Small tables with named rows and columns. After each table, cells are looked up by row and column.

sol:
cols = zupegog, dezaf, molivuv, sagetor, daruvil
mebu: [0.756, -0.202, -0.928, 0.421, 0.799]
domurul: [-0.036, 0.119, 0.043, 0.038, -0.092]
seto: [0.326, -0.035, 0.082, -0.151, -0.152]
lofus: [-0.274, -0.078, -0.374, 0.397, -0.108]
selabaz: [0.383, -0.202, -0.917, 0.410, 0.773]
nipuvu: [-0.001, 0.023, 0.044, 0.097, -0.038]

mebu, molivuv => -0.928
selabaz, sagetor => 0.410
domurul, dezaf => 0.119
domurul, sagetor => 0.038
domurul, zupegog => -0.036
domurul, daruvil => -0.092
lofus, dezaf => -0.078
Which row has the largest dezaf? domurul

zibinu:
|  | pak | rokom | dap | zemen |
|---|---|---|---|---|
| vuzoru | 30.10 | 15.47 | 20.76 | -76.33 |
| gizofom | -28.96 | 4.64 | -30.18 | 19.65 |
| sifo | -13.72 | 73.51 | 23.60 | -4.88 |
| kav | -43.26 | -41.87 | -9.40 | -46.46 |
| gup | -5.09 | 6.40 | -16.55 | -42.56 |
| robegum | -57.34 | 13.46 | 44.45 | 4.85 |
| perosil | 41.49 | 16.41 | 16.53 | -0.58 |
| daro | 16.05 | 30.69 | -91.43 | -33.19 |
| rarinim | 11.14 | -51.33 | -19.66 | -49.61 |
| fub | -75.28 | 19.17 | -58.78 | -40.69 |
| sir | 15.47 | 29.60 | 11.40 | -41.09 |

What is the rokom of fub in zibinu?
19.17
What is the pak of gizofom in zibinu?
-28.96
What is the dap of sifo in zibinu?
23.60
What is the dap of gup in zibinu?
-16.55
What is the dap of sir in zibinu?
11.40
What is the rokom of robegum in zibinu?
13.46
What is the zemen of fub in zibinu?
-40.69
What is the rokom of sifo in zibinu?
73.51

Table nasu
fields: zapifi, vamo, namegek, kipa, fasa
fogevi: [481, 553, 609, 447, 593]
rus: [559, 643, 726, 117, 213]
guzubo: [166, 412, 298, 858, 562]
domogif: [136, 614, 427, 482, 461]
per: [659, 616, 245, 267, 275]
mil: [368, 331, 499, 191, 410]
mel: [611, 424, 601, 495, 383]
baninov: [230, 335, 439, 223, 482]

What is the kipa of mel in nasu? 495
What is the fasa of guzubo in nasu? 562
What is the namegek of per in nasu? 245
What is the fasa of mil in nasu? 410
What is the vamo of guzubo in nasu? 412
What is the kipa of rus in nasu? 117
What is the namegek of rus in nasu? 726
What is the namegek of fogevi in nasu? 609
What is the vamo of rus in nasu? 643
What is the zapifi of rus in nasu? 559
What is the zapifi of mil in nasu? 368
What is the zapifi of domogif in nasu? 136
What is the zapifi of per in nasu? 659
What is the vamo of mel in nasu? 424
What is the fasa of per in nasu? 275
What is the zapifi of fogevi in nasu? 481
What is the kipa of baninov in nasu? 223
What is the zapifi of mel in nasu? 611
What is the fasa of domogif in nasu? 461
Which row has the largest namegek? rus

